Facts:
ploplu {darum=tolo, roklefa, zatren=brufla, skanam=319}
skuzis {darum=steli, zatren=braban, skanam=319}
figre {darum=plustuflur, plasen, skanam=38}
pesol {darum=tidrim}
klide {darum=gruta, zatren=steli, skanam=38}
zosol {zatren=kisa, skanam=607}
brosak {zatren=brobo, skanam=38}
feskam {darum=logonin, skanam=38}
roski {zatren=miklele, tatran, skanam=38}
brudon {darum=pegrak, skanam=607}
pluvem {zatren=skube, flonam, brepes, skanam=607}
gruklo {darum=suga, skanam=607}
kugol {darum=siklik, skanam=319}
roklefa {skanam=38}
kibaton {darum=seskul, skanam=38}
tatran {zatren=miklele, skanam=38}
skipon {zatren=klopas, skanam=38}
kloge {darum=gruta, loful, skanam=38}
neske {darum=brudon, stadram, zatren=pluvem, skanam=319}
klopas {skanam=38}
stobas {skanam=38}
skube {skanam=38}
gidel {darum=roklefa, kibaton}
plasen {darum=klide, tristur, gruklo, zatren=suga, petrir, skanam=607}
daskedas {zatren=klemus, skanam=38}
graro {skanam=607}
geflis {darum=droflon, skanam=38}
tretrom {darum=pluvem, skanam=38}
breste {darum=siklik}
plitata {zatren=steklem, skanam=38}
steli {skanam=38}
mili {zatren=driklir, skanam=38}
miklele {skanam=38}
brobo {skanam=607}
brepes {zatren=flonam, pluvem, skanam=607}
kligro {darum=kibaton, skanam=607}
ratrustan {zatren=zutrinam, klebik, skanam=38}
saplu {zatren=kugol, skanam=607}
fonidi {darum=noflopul, skanam=38}
braban {skanam=38}
tristur {skanam=38}
kuzan {darum=plema, brutal}
driklir {zatren=muso, brudon, skanam=38}
flonam {darum=plema, skanam=319}
kegrur {darum=klizus, skanam=38}
pobes {darum=drefli, skanam=38}
koplok {skanam=319}
broplir {darum=steklem, zatren=fledrel, skanam=38}
steklem {darum=plustuflur, skanam=38}
zurul {zatren=mede, skanam=319}
drupluk {darum=grifedra, zatren=miklele, skanam=38}
tidrim {darum=mili, noflopul, zatren=loklos, skanam=38}
flebris {darum=tretrom, skanam=38}
tolo {skanam=319}
plustuflur {darum=stivutom, skanam=38}
muso {zatren=tretrom, skanam=607}
folun {darum=brepes, skanam=38}
boskem {darum=kugol}
flaluvin {zatren=kligro, skanam=38}
vestopa {darum=drefli, pluvem, zatren=stoskil, skanam=319}
brufla {darum=stadram, skanam=38}
trafla {darum=fabe, skanam=38}
logonin {zatren=pluvem, skanam=38}
skegal {darum=ludraklin, zatren=susta, skanam=38}
droflon {darum=loful, skanam=38}
mede {skanam=319}
kipok {skanam=38}
bosti {darum=vestopa}
fabe {darum=ratrustan, zatren=lastosto, kimal, skanam=38}
gruta {darum=klopas, skanam=38}
lufo {skanam=319}
grifedra {skanam=607}
mesti {zatren=siklik, skanam=38}
vobrir {zatren=kibaton, skanam=38}
kimal {skanam=607}
nuskipo {darum=zutrinam, skanam=38}
nugrak {skanam=38}
zutrinam {darum=drupluk, zatren=stobas, skanam=319}
klebik {skanam=38}
rubron {zatren=daskedas, skanam=38}
klemus {darum=gruferu, skanam=38}
fledrel {skanam=38}
plemu {zatren=kibaton, skanam=319}
noflopul {zatren=stoskil, skanam=38}
kisa {zatren=fonidi, skanam=607}
petrir {darum=flaluvin, kibaton, zatren=tidrim, skanam=38}
guvar {darum=kimal, brufla, pobes, skanam=38}
belok {darum=flonam, skanam=38}
suga {darum=muso, zatren=skegal, skanam=607}
pluklom {darum=zutrinam, flebris, skanam=38}
ludraklin {skanam=38}
nimun {darum=klopas, skanam=607}
lastosto {zatren=brufla, skanam=38}
seskul {darum=brutal, skanam=38}
plema {skanam=319}
trono {darum=vobrir}
musus {darum=zosol, skanam=319}
klograr {zatren=stadram, skanam=38}
trilak {zatren=ratrustan, figre, stivutom, skanam=607}
regega {darum=plema, brobo, zatren=gruklo, skanam=38}
susta {zatren=suga, skanam=607}
plavok {skanam=607}
stivutom {zatren=folun, skanam=607}
zufus {darum=seskul, skanam=38}
drova {darum=rubron}
putrok {zatren=graro, skanam=38}
brutal {skanam=38}
stadram {zatren=drefli, klograr, skanam=38}
loful {darum=nuskipo}
stoskil {darum=pluvem, zatren=lufo, skanam=38}
pigel {darum=vestopa}
loklos {zatren=suga, skanam=38}
drefli {darum=gruklo, skanam=38}
gruferu {darum=skuzis, skanam=38}
siklik {darum=kipok, zatren=mesti, skanam=38}
tedresem {darum=grofletan, zatren=seskul, skanam=607}
pegrak {darum=flaluvin, trono, kibaton}

Known rows:
pobes: [  7  18  -3   8   8 -25   5  -5  -3 -21  15 -21  -2  10 -10   5   6 -22
   3 -23  -3   3   1   2 -15  -1   9   7 -12]
zutrinam: [-12 -16  -1   4   4   1 -20  -2   5 -19 -28  -8  -9  -7  -7 -24   0  -2
  -9 -17 -16   4 -15  24  14  -4 -15   0  20]
petrir: [ 18   6  12  -8  -8  13   1 -13 -12   1  28   8 -19  -4   8  19 -23 -19
  22  14  -9 -22   2  -3   5 -11   7   2  -1]
nimun: [ 17  -8 -21  -8  -6  27 -10  -8  -1  -6  -6  14  -6  -2 -14  -7   8  -9
 -13   2  -2  13   1   0   3  -3  -7  11 -16]
boskem: [ -9 -10  10 -15   4   5   2  -5   3  -4   7  -1   2 -16  14  -5   7   4
  -3   7   6   6  -1 -13  -6  10   6   3  -6]
fonidi: [-57  -4  30  -9  19   0  14 -35 -17  30   1  -7   1  -1  -7   8  18  35
 -19   1  -8  30   2 -29 -16 -10   3 -40  -8]
brudon: [  3   0   8  -7 -25  21  10   5 -12  -9   9   3 -17  12 -10  -5   2 -12
  24  -8 -18  -5   2  -1  12   6  33   8 -12]
flonam: [-11 -14   9   1 -11  12  12   2  -4  10 -10  -4 -32 -11   2   8   2  13
   3   6 -13 -12  -3  -6  18  -7   7  30   5]
stoskil: [ -3   5   2  -5  10 -18  -8 -17   6 -27   4 -16  -7  -4  -1  -3  -5 -14
   6 -16   1  -1   0  15 -19 -14   5 -10  -5]
zufus: [  6   3  12  -4  -7   7  -4  -9 -10  10  14  12  -9   2   4  19 -18 -12
  16  16 -14 -14   5  -3   6 -10   5  -2  -1]
plustuflur: [ 19   9 -21  19   4   7   8  10   1   9  -3  12  16   7 -10  20  12  -4
 -14   0   2  12  11  -5  -2  -7 -12  21  -9]
gruklo: [  8   7 -24   9  -7   1   9   6  -3 -10 -16 -11 -16  14 -25  -8  23 -14
   1 -16  -3  15  12  -3  -2  -4  15   9 -24]
musus: [ -5  -2   8 -13   4   4   4  -5   6 -12  -2  -3 -14 -10  14  -7   0  12
 -11   6 -13  -3  -4  -5  -1   2  -2  25   1]
nuskipo: [  1 -16  -9   3   6   3 -22  -7   3  -8 -20   8   8 -15 -15   0  -3  -9
  -4  -8   5   7  -6  22   4 -16 -18 -19  16]
loklos: [  6  -3   1   1   2  -3   3   6   0  -4   1   2   6  -7  -1   8  -4   5
   6   3  12 -11  -1   7  -3   0  -1   8   5]
brutal: [  7   9   3  14 -10  -4  -1  13  -4  27  -1  12  -2  19  -2  16 -14   2
  21   8  -6 -10  -4  -2  21   2  -1  -8  17]
tatran: [  3   0   2   1   5  -6  -2   5  -1  -1  -2   1   7  -4   7   5  -5   4
   3   4   8  -4   2   4  -7  -7  -3 -15  -1]
zosol: [-28  -4  -3   0  20 -14  -3 -33  -4  31   3  -6  -9  25 -23 -28   7  31
 -26  17  -6  17  -8 -40  -2  19 -27 -45   9]
lastosto: [ -4   7  -1   3  -8 -12   0  10   3   8  -8   2   2  -2   7  -4  -4   5
  -3   6   1  -2   8  -1  -5 -12   1 -19  -6]
plemu: [ 12  -1   3 -11  22   0  -8  -4   7 -14  16   2   8   0  10  -9 -13  13
 -16   4  -4  -2 -23  -2   4  29 -16  27  18]
putrok: [  0  47   4  17  -9 -29 -24 -19  20  19  21  43   8 -22  -3 -17  23 -11
   1  14   3  -6  22   3 -15   9 -18  25  32]

Rows:
No name comes twice in this set of rows, the named rows included.
[-11 -14   1  10  -4  -4  19  22  -2  13 -22 -19   0   3   7  12   3  23
   5  -5   7  -3   1   0   2 -11  21 -23  -7] | steli
[ 21   4 -24   4   2   4   1   0   3 -16   6   2 -13   9 -17  -8  13 -17
  -2 -11   3   4   7   0  -8   9   3  23 -14] | suga
[-18  19  -4  -2 -18 -15   9  10   2  -7 -11 -11 -18  23 -15 -27  19  -4
  14 -22 -14   5  12  -1  -1   3  26  -9 -18] | kimal
[ 47   2 -38   0   6  13 -11  -7   3 -19  10   4  -4   7 -15  -1   6 -20
 -18   3   7   7   9  -5  -7   9 -24  35 -19] | plasen
[ -5   9  15 -15 -33  22   0  -7  -8   2   4  19 -17  13   1  -8  -6 -11
  21   4 -36  -3   9  -7  16  -8  14 -15 -15] | kligro
[ 18  -6 -20  16   1   6  -8   4  -5  -1 -19  12  14   2 -16  13   4 -10
 -12  -4   9  16   4  13   6 -18 -25  12   4] | gruta
[ 15  10 -13   6  20 -30 -15  -6  12 -39   1 -30 -13   7   2 -25 -10 -17
 -10 -14 -23  -8  -6   4 -11   7  -7  13   2] | vestopa
[-12   5   7  -5 -18   5   9  27   6  -7 -26  -8   2   4  22 -18   4   5
 -10  -4 -31   1   7   3   6 -12  20  -2 -14] | mede
[ 40  -9 -35  14  10  -2  -8   2   1  -5 -15 -12  10  10  -4  19 -15 -17
 -16   9  13   3   7   7   1 -20 -32   9 -17] | klide
[-24  32  12   6 -28  -7  -9 -16  17  20  10  51 -11 -16 -16 -40  54   0
   9  -1  -2   9  26   1  -7  16   6  31  20] | graro

Now the same nodes, written a new way:
Known rows:
vobrir: [ 11   0   0  -7  14   3   7  -5 -20   0   5  12   9   5  -6 -18 -38   5
  13  -2  10   8  26  12   7  13   0 -10  -1  -1   9   7  -4]
klemus: [  0 -15   6 -18  13  14 -20   4   6  -1   2  22   9  -5 -12  -5  11   8
  20   1  13  -2  10   6   2  19  15 -12   1 -10  10 -11  -6]
gruferu: [  2 -20   9 -14  17   9  -8   1 -10  -5   4  21   9  -6  -7  -5  -3   8
  30  -1   7   8   7   8   0  11   3 -11  -4  -8  10 -10  -5]
fabe: [-12 -31   2  12   9  30 -19   1   1  -1   8  46  -1   0   9 -23 -11   8
  33  -3   9  34  35   6  -8  14 -14 -14  -9 -12   6  -1   4]
kimal: [-27 -21 -11  20  -1  14 -11   6   5  10   2  24 -17  10  60 -44  -7  11
   1 -13 -10   3 -16  -5 -11  -1 -28  -4 -12   5  20  21  -4]
fonidi: [  8 -28   9 -27  12  21 -19   8   2 -11   0  25   9  -6 -10  -2  13  10
  31 -13   9   8   3   5  -2  21   7 -12   4 -13   9 -17  -7]
kisa: [ -6  -9  -5  -6   6  -7  -6   2 -10   0   6   1 -17   8  -5  -6  -1  14
   5 -13  -5  -3 -14  -5   1   1  15  -6  -8  -5  11   6  -3]
geflis: [ -7 -12  14   2  13  23 -21   5 -16  27  13  12  -2   2 -37   5   3   2
  -2  16   8 -20  10   3 -13 -16  69  -5   6 -14  -6 -16  -1]
neske: [  2   2 -15  -9  10  13 -13  -5  16  31 -23  -4 -32  -6 -26  23   2  -2
 -65 -20  34  23  45   9  32  28  -1 -15 -10  -2  18   6   2]
pluvem: [-19 -10  -2   6  12  15  19 -33 -31  33 -14 -12 -32 -40  38 -15 -20  -4
 -51 -35   8  17 -59 -14  -9 -46 -15  -7   3  18  49  10 -17]
stoskil: [-19 -29   3 -19   1  39 -20   2   4  15  -4  -7   9 -36  21 -24 -18  20
 -46 -12  30   2 -14  -3  -2 -14  53 -21  14   8  12  -8 -33]
brobo: [ 14   8 -11  -3   0  -9   7   6 -16  14   3  -6 -17  37   7 -18 -24  -3
  -8 -10 -16 -24  -3   6   6  12  -4   7  -7   1   5  23   8]
brosak: [ -2 -10   5  -7  16   7  -5  -3  -9   0   6  13   8  -5 -13  -7 -15  13
  11   4  14  10  23   7   2   9  16 -16  -4  -6   6  -6  -6]
pegrak: [  9   5  -7  -7 -16  -4  -7  15  13   8 -11  -6  -4  22 -11  -4 -15   0
 -63   2   5  15  38   9  27  30   4  -1   6  -1 -18   7   9]
muso: [-11   1 -11  -3   2 -25   8  -3 -13  10   0  -3  17   2  42 -23   7  24
   4   4  -9 -60 -50  -1  -5 -21  12  -5  -1  21  42  12 -32]
bosti: [-35 -29   2   0 -15  15 -11   6  10  12 -11 -18   8 -34  27 -17  -2  24
 -81  -4  20  21 -20  -9   4 -22  23 -15  10  10   6 -17 -29]
belok: [ 13   8  -1 -15   4  15 -14   5   8  15  -2  14   0  16 -13 -14 -19  -2
 -19   6  15  -8  36  11  18  34  28  -6   4  -4  -7  10   4]
skipon: [ -3 -10   6 -10  17   7  -6  -4 -12  -1   6  13   8  -8 -14  -9 -16  11
  14   1  16   9  19   6   4   8  15 -13  -2  -5   6  -7  -6]
stobas: [ -6 -12  19 -32  31  11  -8   3  -8   8   8 -20   1 -14  21 -17   8  10
  -7   8 -18  -9 -12   8  -3  24  -4   3  -1  -7  -1 -10   2]
nugrak: [ -2 -11   6  -9  15  10  -8   1  -9   2   4  16   8  -7  -2  -8  -9   8
  16   4  11   3  18   7   1   9  11 -10  -2  -5   9  -6  -7]
nimun: [-31  10  -4  20  18 -27 -19  -9   4  13  11   0 -13  10 -19   4  21  31
  -5  30  -3 -19   7  -7   8  -1  42 -14 -21  -5  10  12   2]

Rows:
No name comes twice in this set of rows, the named rows included.
[ 29  15 -18 -22 -13 -15  -5  17   2  15  -6  10   5  46   9 -12   5  -1
  -9  -6 -13 -67 -16  11  12  21  21  10   5   8  14  23  -4] | brudon
[ -1 -11   2  -9  16   5  -3  -9 -15  -6   7   4   9  -8 -26  -5 -29  17
  12  -1  17  15  32   4   7  10  30 -23   1  -6   3  -3  -8] | roski
[ 17  27  11 -12  -5  17 -26  27  19  10  -7  17  -9  25 -11 -18 -25 -15
  -9   8  41   0  18  15  67  33  36   2 -15  -2 -11  10  -4] | petrir
[-12 -29 -15   8  -6  29 -32  31  29  17  -1  23 -17  28  -3  -8  -5   8
 -30 -13  15  14  52  10   8  36  -5 -10 -18 -12  -6   6   5] | ploplu
[-11 -21  -1  10   2  35 -25  11  16  13  -1  43   4  10  45 -38  -5  -2
   8   1   5  11  23  10  -5  27 -28  -5  -5  -2  11  11   3] | brufla
[ 27 -15   3 -27  10  -4   7   7 -26 -12   4  27  33   5  -9   1   2   2
  70 -10  -4 -30 -16  17 -12   1  -3   0   9  -3  24 -14 -16] | mili
[  0   3  -2   2  21  -7  12 -33 -23  12 -10   4 -41 -12 -14  10   3  -7
  -1 -24   2  18 -20  -6   0  -9 -23  -8 -10  -3  34   9  10] | brepes
[-26   3   4  -7  33 -32   3 -10  -9  -4  14 -30 -15  -6  20 -16   7  30
   2  16 -24 -13 -18  -5   1  14 -13  -4 -22  -2  10  11   5] | stivutom
[ 20  14  -4 -16   0  13 -15   7   9  17  -4  11  -1  21  -8 -17 -24  -5
 -34   5  14  -7  47  16  25  39  24  -3   5  -2 -10  14   7] | zufus
[  4   2   6   0  30   7   9 -32 -26  13 -11  21 -14 -26 -18   7  -6  -9
  14  -7  16  27  18   4   2  -2 -23 -15  -1  -3  31  -2   6] | logonin
[ 10 -25   6 -18  22   5  14  -8 -34 -21   9  18  12 -11 -14  -9 -32   8
  60 -20   6  28  12   9  -6   3 -14 -15   0 -10  13 -11  -8] | noflopul
[-16 -28   4  13  10  31 -22   7   5   6   7  51   0   5  22 -28  -5   5
  29   1   6  19  29   6 -12  13 -19 -11  -5 -10   6   0   2] | lastosto
[ -3 -17  18   8  14  25  -7   3 -39  34  18  11   3   6 -34   5 -12  -7
   9  14  -1 -28  -4   5 -28 -33  66   2   5 -13  -6 -20   1] | nuskipo
[ -3 -11  -5  -4   9 -15   4  -3 -22  -5  10  -1 -15  10  -7  -5 -16  14
  18 -15  -7   2 -13  -2  -2  -5   7  -7 -11  -3  14   9  -4] | zosol

The same nodes again, as new rows of numbers:
Known rows:
destar: [-24  23 -13  12   7  -1  19  27 -34  11 -18 -21  14]
kuzan: [-24  21 -40  30   2  18  28  13 -47  14  22 -20  40]
brepes: [-20 -12  14   1 -18  17  25   6 -23  20 -31  -3 -16]
pluvem: [-26 -14  64  -6 -27  11  16  -8 -14 -11 -25  -3  10]
stoskil: [-37  26  -5   3 -47  -1  14  20 -22 -28 -27  -3  70]
skube: [-32  17 -18  15   3  -5  25  12 -37  15 -32 -26  26]
neske: [ -8  -2 -25  26 -35  21   3  -3 -32  14  10  -6  34]
brudon: [-24  24 -18  -1  14  24  34   2 -32  17  17 -17  31]
gruferu: [-28  26 -23   7   0  -9  26  17 -37  17 -35 -26  20]
skuzis: [ -7  26 -20   2 -10   5   5  29 -31  20 -30 -12  15]
gruklo: [-32  28  28 -16   7  -6  18   9 -12 -24 -11 -17  38]
regega: [-19  19 -45  23 -25  20  32   7 -49  16  -1 -10  53]
trilak: [-14  23 -15 -11  -9  14  27  30 -26   2 -25  -4  15]
figre: [-35  18 -19  17  -5 -15  18  17 -25 -27 -23 -21  55]
loklos: [-11  19 -21  -7  12  -7  19  12 -66   6 -39   6  38]
tedresem: [-17  20 -31  -9 -10   8  24  34 -25  -2 -22  -2  15]
kisa: [-14  24 -15 -11  -8  13  27  31 -25   4 -25  -4  17]
pluklom: [-34  11 -23  35  14  -1  22  26 -27 -40 -31 -23  62]
klopas: [-30  22  16  19  28  11  27  21 -35  -2 -46 -31  43]
plitata: [-20  23 -14   5 -16   4  27  20 -39  13 -37 -13  33]
pigel: [-33  22   4  12  -8 -17   6  19 -19 -32  -5 -15  48]

Rows:
No name comes twice in this set of rows, the named rows included.
[-25  27 -19  21   5  23  37  -7 -49  33   3 -29  49] | seskul
[-24  20 -22   9 -26  -6  22  23 -33  -8 -34 -10  43] | broplir
[-23  14   5  39  47  20  23  47 -34 -21 -37 -27  35] | loful
[-22  28  -3   5 -16  21  32   7 -48  30 -21 -16  45] | vobrir
[-19  23 -32  -4 -16  -7  21  23 -49  15 -41  -2  25] | tidrim
[-42  30  28   0 -12 -12  15   1 -21 -18 -22 -22  59] | drefli
[-27  14 -18  12  30   8  26  36 -19 -28 -22 -17  27] | nimun
[-15  28 -31   8   9  -5   3  26 -27  21 -24 -24   8] | kugol
[-35  24  26  10   5  -4  22  10 -27 -14 -34 -27  51] | tristur
[-21  26  -5   0  25  28  38   6 -37  25   7 -21  23] | brobo
[-36  24  11   9  -7 -12  17   8 -21 -22 -23 -24  59] | tretrom
[-23  23 -28  24   0  15  25  12 -42  18  21 -21  40] | pegrak
[-35  22   8  13  -3 -10  19  12 -24 -24 -27 -24  57] | flebris
[-14  18  20 -28  18 -12  10   7 -42 -35 -15  18  41] | suga

